Each row has a class, written after it.
[  63  -34   -3   33   32   16   10   -6   13   21   44  -33   42  -24
   -5  -35   -7   13   12  -48  -60  -24  -69   19   18   20   61  -32
  -12  -46   28   55   36  -38   38 -112   43]
Tesu
[ 47 -59 -19  43  27  32   2  -7  -8  32  59 -45  43 -35 -11 -35  -9  29
   5 -64 -72 -11 -69  10   9  27  53 -10 -29 -61  23  36  57 -55  37 -84
  62]
Tesu
[ 49 -65 -27  49  29  35  -3 -18  -9  40  51 -33  38 -22 -22 -35  -1  21
  14 -65 -88  -4 -77  13  14  25  48  -5 -26 -55  25  32  44 -77  41 -71
  44]
nen
[-17 -17 -38  62  21   2  21  -9 -24   2  31  37   3  76 -22  -3  72  48
  13 -20 -90 -63  -1  10 -93 -26  41   7  15 -14   8   8  31 -54 -12  39
  38]
danok
[-41   4 -25  46 -24  67   2 -82  43  43  29  -8 -53  42 -32   3  31  11
  12   2  33  -9  17 -28   2  19  41  29  15   2   6 -32  50 -22  69 -69
   6]
zam
[ 30  10  47  22  16  -8  34   2  48  40 -18 -37  30  43  10  13  69 -16
 -34 -34 -31 -53  50   6  24  28  33 -21 -73 -16  48  16  31 -61  71 -25
  42]
paran
[ -12  -17  -42   83   27    6   18   -8  -24  -15   30   44   -2   95
  -30   -5   71   33   24  -22 -100  -78    1    0  -91  -31   47    4
    8  -17   14    6    9  -47   -3   34   30]
nen
[-19  -6 -29  81  23   4  15   5 -19 -15  27  39  -5  80 -19  -3  69  32
  18 -18 -84 -81   0  -3 -91 -16  40  -9   9 -14   3   1  15 -43 -12  29
  33]
teb
[-10 -19 -36  74  27   3  18 -12 -16 -17  33  38  -9  83 -23   7  77  39
  14 -20 -86 -79   1   8 -85 -34  45   9  14  -5  16  -3  24 -40  -4  30
  35]
zam
[-29 -29 -27  76  26   4   2 -16 -43 -17  32  46 -24  71   4 -17  52  41
  10 -26 -85 -82   4   2 -96  -9  48 -12  20  -9  22 -12  11 -52 -19  38
  20]
gefe
[  74  -34   -6   33   28   19    7   -1   -2   30   45  -33   43  -23
    2  -36   -9    6    1  -64  -55  -18  -67   13   17   16   64  -19
   -5  -43   20   53   38  -37   41 -110   45]
paran
[-16   1 -28  77  21   2  18  -7 -27 -22  30  35  -5  91 -13   1  63  33
   7 -19 -86 -68  -4   0 -89 -33  50  15   0 -17  13  -8  20 -52   1  32
  28]
paran
[ -16  -19  -33   73   24   14   23   -1   -9   -7   30   25    3   82
  -25    6   77   44   21  -19 -104  -78   10    2  -90  -35   44    2
   11  -13   20    2   13  -47   -1   43   45]
gefe
[-14 -14 -32  70  19   2  41  -2 -18  -8  24  45  -7  94 -18   3  78  28
  10 -16 -95 -77  12   4 -91 -23  43  10  15   0  14   5  25 -38 -10  39
  34]
zanir
[ 25   3  39  24  20   1  30  -1  53  44 -14 -45  31  36  13  21  64 -14
 -31 -37 -35 -53  41  12  20  40  29 -30 -65 -23  44  11  32 -68  56 -14
  38]
teb
[-72  20 -25   3 -30  47   5 -65  22  62  17  21 -48  34 -46 -33  40 -10
   0  12  12 -17  14 -25  -9  65  12   9  14  -4  36  -7 101 -43  60 -80
  -4]
danok
[ -2 -20 -33  74  19  -1  21   3 -21  -6  30  31   2  87 -14 -12  71  40
  10 -23 -95 -84   6   1 -88 -38  45  13   8 -18  10   1  14 -48   5  28
  41]
paran
[ 42  46  29   9  17  -2  25   7  36  34  -3 -48  33  44 -25   2  74 -41
 -15 -18  -9 -40  45   8  10  14  44  -5 -64 -21  45  14  50 -47  65 -36
  52]
danok
[-65  10 -33  11 -23  56  26 -73  30  58  20  14 -54  39 -33 -16  50 -12
  -9  14   9 -26  19 -28  -7  59   3  14  17  10  37  -9  94 -26  67 -75
  -1]
zanir
[-21 -18 -38  55  29  -9  23   7  -7  -9  28  36  11  77 -15   5  76  41
   6 -14 -91 -91  -4  -2 -95 -28  52  -5   7 -26  10   1  27 -49  -4  23
  50]
teb
[-57   6 -27   5 -22  49  17 -76  34  43  25   4 -49  26 -33 -22  42 -16
  -3  26  28 -26   3 -25   4  53  -1  11   9   4  37 -19  93 -30  65 -83
 -10]
zam
[-74  14 -25   2 -13  39   9 -70  27  61  19   7 -51  20 -42 -26  40 -10
  13  35  10 -26   5 -27  -7  60   5  14  15  -9  47 -11  96 -30  69 -91
  -9]
Tesu
[-25 -20 -32  76  10  10  22  -5 -16 -15  25  46  -9  90 -19   0  67  34
  11 -20 -95 -77  10   7 -90 -16  39   5  11  -6  11   3  21 -50 -17  41
  25]
zanir
[ 32  -1  34  20   6   2  27  -6  52  30 -12 -41  31  57  -2  17  62 -12
 -22 -33 -33 -48  53  11  19  36  20 -38 -65 -17  51   9  19 -62  64 -15
  46]
gefe
[ 30   7  41  22  13  -1  33   8  54  38 -17 -45  29  43   6  15  59 -18
 -27 -33 -31 -50  58   3  25  35  33 -26 -59 -21  48  10  19 -60  57 -16
  34]
gefe
[  -9  -18  -44   75   15    3   20    0  -16   -7   36   32    3   95
  -30    5   76   51   20  -13 -105  -90   16    1  -96  -40   42    7
    1  -14   12   -5   10  -48    6   34   47]
gefe
[-17  -7 -35  77  19  -4   6   3 -25 -12  30  37  -4  85 -18  -4  65  42
  10 -17 -95 -79   4   3 -94 -42  49  21  -2 -20   9  -5  17 -55   1  29
  29]
paran
[ 26   4  41  20  25 -10  34   0  46  38 -14 -38  27  48  -4  19  67 -19
 -29 -25 -32 -48  51   5  20  46  34 -23 -58 -23  54  15  35 -54  64 -17
  37]
Tesu
[ 57 -55 -14  39  35  23  -8  -6  -2  27  50 -40  42 -34 -19 -33  -5  28
  11 -59 -67  -9 -74  11  12  28  50 -23 -35 -65  17  32  38 -55  36 -85
  65]
Tesu
[-53  14 -23  52 -15  76  18 -78  45  60  19  -5 -62  50 -46   5  42   2
   5   1  28  -8  26 -33 -10  38  43  20  22   0   7 -22  61 -17  63 -75
   3]
zanir
[ 41  35  18  17  14   0  39   5  43  26  -1 -52  32  48 -17   8  71 -31
 -13 -16 -22 -40  47   4   8   6  46 -10 -71 -15  53  18  26 -51  67 -27
  50]
gefe
[-64  13 -17   9 -30  56  14 -65  26  53  21   5 -38  40 -38 -27  38 -24
   0  25  14 -25  14 -32  -7  48   5  19   6  -7  39 -14 100 -34  76 -84
   1]
paran
[  -9  -19  -40   69   20   -4   29   -1  -20   -2   31   38   10   85
  -15    2   74   37   19  -12 -100  -93    1    4  -94  -25   42    4
   10  -23   10    2   20  -52   -6   27   41]
teb
[-12 -17 -31  77  14   0  35   5 -18 -10  27  42   6  86 -20   5  68  34
  14 -12 -96 -86   5  -1 -85 -17  43  -2   5 -19   5   6  14 -54 -13  28
  31]
teb
[-62  12 -31  10 -22  57  17 -77  30  61  24   2 -45  32 -40 -22  49  -7
  12  26   3 -24  15 -27  -7  44   5  11  11   0  46 -14  82 -37  77 -78
   4]
gefe
[ 29  -5  39  16  16   1  38   3  49  43 -15 -40  31  47  -5  28  65 -13
 -39 -32 -37 -51  49   7  24  29  28 -12 -64 -19  51  12  34 -61  71 -20
  46]
paran
[ 23  14  43  14  19   4  32   1  48  31 -17 -37  33  49  14   8  69 -15
 -32 -39 -26 -42  46   9  21  47  25 -28 -64 -13  46  26  38 -66  59  -6
  44]
danok
[ 34  -6  32  21  21   1  36   1  46  49 -16 -39  32  43   4  23  68 -13
 -32 -38 -37 -59  51   6  27  48  20 -28 -58 -29  42  13  24 -63  60 -16
  44]
teb
[ 43  33  19  20  17  -8  36  13  34  30   2 -46  40  33  -1  12  69 -27
 -23 -24 -31 -60  34   3   5   5  41  -7 -78 -24  35  16  36 -48  57 -37
  51]
teb
[ 51 -63 -22  41  18  33   4 -10  -2  40  50 -25  40 -24 -15 -31  -6  23
   4 -65 -78 -13 -65  16  14  37  51 -15 -27 -54  17  37  48 -66  30 -77
  54]
zanir
[ 39  39  26  12  27   2  31  11  34  35  -2 -49  28  31 -15   9  68 -38
 -18 -15 -13 -35  44  11   8   9  47   0 -68 -16  47  21  47 -53  59 -24
  55]
danok
[ -14  -24  -30   72   23  -14   14   -3  -14   -1   27   48  -12   90
  -27   -3   72   49   18  -17 -110  -88    4    5  -95  -17   50   -2
   12  -12   17    0   13  -51   -2   30   35]
Tesu
[-18 -30 -30  83  38   0   4 -21 -41 -17  32  60 -24  71  14 -10  48  42
   5 -32 -86 -78  -8  12 -85 -17  48  -6  16 -14  14 -13  16 -45 -22  40
  17]
zam
[  61  -46   -3   37   25   26   19   -1    0   28   41  -30   57  -35
    7  -19  -11   11    3  -57  -71  -32  -71   17   23   21   50  -22
   -9  -57   16   54   38  -46   22 -114   34]
teb
[-73  13 -31  20 -28  47   3 -71  20  57  23   9 -45  38 -40 -29  49 -22
   9  15   6 -26  17 -35 -10  54  -2  22  11  -1  39 -18 104 -36  74 -79
 -14]
nen
[ 58 -59 -27  41  25  36  -3 -18   0  30  60 -38  41 -31 -14 -29  -6  24
   3 -66 -61  -4 -77  12  19  25  54  -8 -28 -55  15  30  53 -60  35 -79
  55]
zam
[-45   0 -18  46 -20  87  24 -82  39  44  19  -6 -54  54 -32   5  34  -3
   3  -7  25 -11  22 -34  -3  39  39  25  29  -3  11 -20  51 -17  59 -75
  10]
zanir
[ 32  -3  37  26  19  -5  44  11  45  40 -15 -32  31  41   9  28  61 -19
 -33 -31 -29 -61  53   3  26  51  21 -34 -60 -22  39  12  29 -59  55 -16
  44]
teb
[ 42  -1  38  28  26  -7  44  -1  45  41 -14 -37  15  49  -7  19  71 -14
 -26 -23 -34 -56  56   5  25  41  28 -23 -62 -15  49  14  16 -53  68 -20
  46]
Tesu
[-37  24 -16  65  -7  77   2 -66  42  50  27 -20 -67  47 -40 -11  39  -8
   8  -3  33 -19  13 -38  -9  31  36  17  14  -7   9 -26  60 -25  81 -98
  16]
paran
[-53  -8 -18  44 -23  69   1 -77  46  46  19  -9 -46  61 -41  -8  34  -2
  18  -1  21  -6  18 -37  -3  32  38  19  22  -3  14 -27  53 -30  80 -71
   6]
nen
[-59  22 -11  47 -21  77  -6 -70  42  56  23  -5 -53  37 -36  -9  30   4
  18  -3  34   2  22 -36  -2  40  48  21  25   0   6 -18  66 -30  71 -72
  10]
danok
[-46   0 -23  55 -12  79  -1 -78  53  56  21  -6 -64  56 -50  -9  46   2
  13 -10  22 -26  22 -44  -5  30  43   9  19  -4  11 -27  47 -21  84 -91
  19]
nen
[  61  -31    0   35   31   33    5   -6   13   18   40  -39   45  -32
    6  -30   -9    8   15  -55  -60  -20  -71   14   12   -3   62  -27
  -14  -51   21   44   26  -35   25 -111   48]
gefe
[-12 -24 -38  73  48   4  28 -13 -10   2  35  33 -16  79 -30   9  71  47
  20  -4 -88 -75  -1   6 -95 -27  61  -4  11 -13  21   1  14 -42   5  32
  53]
Tesu
[  62  -47  -12   28   25   25   10   -7   18   13   47  -33   56  -33
   11  -22  -12   16    2  -61  -54  -25  -76   17   24    1   56  -15
   -7  -58   15   47   46  -34   23 -114   43]
zam
[-42   9 -23  48 -22  76  16 -82  41  53  22   0 -65  49 -32  -4  38  -4
   8   0  25 -16  18 -33  -8  39  36  21  24   5   7 -22  54 -20  62 -82
   7]
zanir
[ 40   5  33  21  13   2  34   5  49  37  -9 -46  32  46   6  11  61 -16
 -32 -38 -33 -56  47   6  29  29  29 -14 -63 -24  49  16  28 -64  73 -21
  47]
paran
[-13 -16 -43  72  19   4  24  -1 -28 -11  31  35   0  83 -28   3  76  38
  12 -10 -91 -89  11   4 -92 -26  33   2   5 -16  10   3  11 -49  -7  35
  35]
teb
[-14  -2 -34  70  30   1  25  -1 -23   1  26  37  -3  77 -28  -9  76  37
  22 -11 -88 -64   5   8 -87 -32  47  12  12 -19  13   0  25 -57  -7  42
  40]
danok
[-39 -17 -31  76  31   8   3 -15 -53 -19  31  64 -19  68   7 -23  46  44
  15 -29 -92 -71  -8  14 -95 -11  41  -2  24 -19  21  -3  30 -60 -31  50
  21]
danok
[-29 -28 -29  87  31   5   3 -12 -45 -26  30  66 -26  77  -2 -21  52  39
  11 -38 -98 -93 -10  -6 -90 -14  50  -8  18 -16  14 -14   9 -47 -21  32
  18]
nen
[-36   1 -21  53 -21  77  17 -79  43  55  19  -5 -59  54 -35  11  35   2
   6  -6  26 -18  27 -33   0  42  35  23  25  -3   1 -21  45 -17  64 -86
   7]
zanir
[ 36 -39 -14  45  25  44 -18  -5  -5  32  55 -31  33 -38 -17 -43  -2  24
   9 -64 -72  -6 -68  19   9  19  49 -15 -32 -50  22  33  63 -74  36 -71
  63]
danok
[  0 -38 -43  70  22   2  31 -13 -11  -4  36  38   0  80 -23   5  73  51
   7 -27 -90 -72  -3   6 -80 -27  43   0  12  -8   7   1  20 -42  -7  36
  44]
zam
[ 41 -51 -18  46  23  37   2  -7 -16  37  55 -35  48 -45 -15 -41   1  26
  -2 -69 -75 -13 -67  12  12  26  48 -24 -35 -55  18  40  57 -63  30 -78
  53]
teb
[-15 -24 -36  69   9   0  12  -7 -14 -17  32  41  -7  86 -13 -13  69  36
   9 -22 -85 -77   5   5 -87 -24  37   3   8  -6  11  -5  24 -50 -13  45
  25]
zam
[ -40  -13  -29   79   15    3    2  -12  -56  -21   33   57  -20   74
    9  -14   39   38   14  -24 -101  -75   -1    4  -99   -5   44    3
   11  -10   23   -9   17  -58  -31   53    0]
gefe
[ 38  21  20  12  19  -8  31   4  43  31  -2 -44  42  46 -16  11  73 -39
 -18 -27 -33 -45  35   5   6   3  48  -3 -67 -22  52  19  46 -50  66 -36
  47]
nen
